Below is a small trained network, with its code and all its weights. Each question gives an input and a class and asks what happens when units are switched off, that is, made to give their printed mean instead of their output.

import numpy as np


def w(rows, s, z=0):
    codes = np.array(rows[::2]) - 128.0
    scale = np.full(codes.shape[1], s)
    scale[-1] = z or s
    return codes * scale


def norm(h):
    return h / np.sqrt((h * h).mean(-1, keepdims=True) + 1e-5)


def f(y):
    return y / 2 * (1 + np.tanh(0.7978845608 * (y + 0.044715 * y**3)))


def log_softmax(a):
    a = a - a.max(-1, keepdims=True)
    return a - np.log(np.exp(a).sum(-1, keepdims=True))


def net(x, mask):
    res = np.array(x, float).reshape(1, 8) / 4 @ E
    u = 0
    for l in range(3):
        y = f(norm(res) @ A[l][:, :-1].T + A[l][:, -1])
        res = res + np.where(mask[u : u + 9], y, B[l][:, -1]) @ B[l][:, :-1]
        u += 9
    return log_softmax(norm(res)[-1] @ U[:, :-1].T + U[:, -1])


A, B = {}, {}
E = w([
[101,3,152,177,114,36,175],'x0',
[76,175,174,81,123,25,144],'x1',
[110,162,52,168,118,94,115],'x2',
[101,143,86,132,84,206,182],'x3',
[162,158,126,108,169,140,157],'x4',
[162,114,118,149,138,129,134],'x5',
[55,128,128,90,86,97,193],'x6',
[139,139,99,135,101,121,174],'x7',
],0.0038)
A[0] = w([
[140,130,99,138,124,216,117,99],'0.n0',
[133,216,98,109,125,136,122,26],'0.n1',
[128,124,71,147,129,159,55,52],'0.n2',
[175,128,101,131,128,253,139,31],'0.n3',
[168,87,136,138,159,98,136,56],'0.n4',
[158,154,130,138,162,152,73,85],'0.n5',
[145,118,103,112,112,156,76,127],'0.n6',
[148,211,104,120,156,113,123,5],'0.n7',
[152,102,116,136,151,91,92,84],'0.n8',
],0.0083,0.0035)
B[0] = w([
[176,153,148,180,139,185,181,222],'0.n0',
[144,134,64,140,180,94,82,184],'0.n1',
[101,109,174,159,102,164,88,170],'0.n2',
[191,170,113,159,145,161,255,254],'0.n3',
[144,137,125,147,141,91,123,138],'0.n4',
[88,106,107,139,71,148,141,188],'0.n5',
[98,122,123,164,129,150,123,168],'0.n6',
[127,142,63,101,104,99,103,161],'0.n7',
[136,108,149,168,143,131,106,142],'0.n8',
],0.0073,0.0039)
A[1] = w([
[121,159,137,23,123,158,130,27],'1.n0',
[136,118,84,143,130,71,161,65],'1.n1',
[84,202,202,35,162,153,136,61],'1.n2',
[131,218,66,87,94,141,86,3],'1.n3',
[27,80,104,128,54,96,233,51],'1.n4',
[80,133,137,75,138,38,114,100],'1.n5',
[143,162,109,114,99,68,201,50],'1.n6',
[162,71,4,220,124,112,132,140],'1.n7',
[74,110,103,151,55,103,173,83],'1.n8',
],0.0047,0.0022)
B[1] = w([
[139,115,171,120,152,142,121,115],'1.n0',
[116,77,160,137,128,156,130,127],'1.n1',
[169,162,196,74,112,164,105,150],'1.n2',
[164,143,96,109,172,89,96,153],'1.n3',
[77,87,43,133,75,148,126,197],'1.n4',
[130,117,140,159,153,253,178,185],'1.n5',
[109,84,124,147,95,150,81,137],'1.n6',
[107,169,216,53,124,123,158,250],'1.n7',
[104,109,109,131,103,115,161,150],'1.n8',
],0.0051,0.0024)
A[2] = w([
[103,119,151,200,91,147,91,54],'2.n0',
[192,145,146,123,186,161,76,116],'2.n1',
[120,199,98,75,100,113,155,27],'2.n2',
[113,185,159,40,151,100,108,82],'2.n3',
[165,108,112,53,125,90,194,77],'2.n4',
[193,61,168,169,191,3,121,4],'2.n5',
[75,85,129,115,101,121,165,108],'2.n6',
[46,94,92,111,73,99,191,44],'2.n7',
[115,213,32,83,168,68,93,34],'2.n8',
],0.0066,0.0025)
B[2] = w([
[93,119,147,103,123,140,54,143],'2.n0',
[43,124,98,142,49,105,187,229],'2.n1',
[166,109,149,156,170,124,39,161],'2.n2',
[123,161,133,47,103,121,130,181],'2.n3',
[60,116,138,144,83,109,37,145],'2.n4',
[185,102,140,101,255,113,107,239],'2.n5',
[135,113,70,138,123,95,136,204],'2.n6',
[123,78,88,140,48,59,174,251],'2.n7',
[168,146,22,130,129,80,36,252],'2.n8',
],0.0062,0.0021)
U = w([
[183,179,118,190,132,212,235,210],'0',
[143,194,33,93,135,89,52,192],'1',
[93,164,216,26,98,130,135,12],'2',
[77,102,169,196,102,176,35,5],'3',
[70,48,77,133,46,57,195,185],'4',
[159,61,179,135,248,71,115,154],'5',
],0.013,0.0022)

Each question gives the input, the list of numbers given to net, and the class t.
The units are the neurons (one row each of A and B). Each row of codes is followed by its name. A weight is (code - 128) times the scale printed after its matrix; where a second scale follows, it is the last column's (A, B and U).
mask holds one flag per neuron, layer by layer. A switched-off neuron (its flag False) gives its mean, the last column of its row in B, instead of its output. The means were averaged over made-up inputs and are rounded, as every weight is.
A unit's drop is (log p(t) with every unit on - log p(t) with that unit switched off) / (log p(t) with every unit on - log p(t) with every unit switched off).
The circuit of an input: a set's keep is (log p(t) with only the set's units on - log p(t) with every unit switched off) / (log p(t) with every unit on - log p(t) with every unit switched off). Starting from the 12 units with the biggest drops (on a tie, the unit counted first), units are removed one at a time, each time the one whose removal leaves the highest keep (on an exact tie, the one counted first), for as long as the keep stays at least 0.8.
circuit, biggest first: the units of the circuit, biggest drop first
unit that matters most: the unit with the biggest drop
top k neurons: the k neurons with the biggest drops, biggest first
k most important neurons of layer l: the k neurons of layer l with the biggest drops, biggest first
drop when u is switched off: that unit's drop, to one decimal
input [8,-6,1,-4,-7,-4,-3,3], class 5: unit that matters most => 2.n5
input [-1,2,-3,0,-8,0,1,-3], class 2: top 3 neurons => 0.n5, 1.n2, 0.n3
input [-2,6,2,-5,-4,-6,0,-1], class 2: 3 most important neurons of layer 0 => 0.n1, 0.n4, 0.n5
input [8,-8,2,-5,-6,7,4,-2], class 5: circuit, biggest first => 2.n5, 0.n5
input [-1,3,1,-3,-7,-8,0,1], class 2: top 4 neurons => 0.n5, 0.n3, 1.n2, 1.n5
input [-6,0,2,-4,-5,8,-4,3], class 3: circuit, biggest first => 0.n2, 0.n5
input [-5,-1,-5,-5,-1,-1,0,6], class 1: 2 most important neurons of layer 0 => 0.n7, 0.n1
input [3,6,0,6,1,5,-7,5], class 4: 2 most important neurons of layer 0 => 0.n1, 0.n0
input [4,-7,-8,-2,3,-4,2,-4], class 5: top 2 neurons => 1.n5, 2.n5
input [-4,3,-1,-5,7,6,6,-2], class 1: top 2 neurons => 2.n8, 0.n7
input [2,5,-8,4,-4,-8,-5,2], class 2: top 2 neurons => 0.n5, 1.n2
input [-5,-2,-1,-6,4,7,3,-7], class 1: circuit, biggest first => 0.n7, 1.n5
input [-2,-6,3,-5,-3,-5,3,0], class 3: top 2 neurons => 0.n2, 2.n0
input [-4,-2,8,-3,-6,-3,-5,-3], class 3: circuit, biggest first => 0.n2
input [-7,2,-4,-3,7,-4,2,-8], class 1: 3 most important neurons of layer 0 => 0.n1, 0.n7, 0.n2
input [2,0,-6,0,8,-8,-4,-4], class 2: drop when 0.n0 is switched off => 0.1
input [1,-4,-6,-8,3,-8,7,-1], class 2: drop when 1.n2 is switched off => 0.3
input [-5,-1,4,-6,-7,-5,-3,3], class 3: drop when 0.n1 is switched off => -0.1
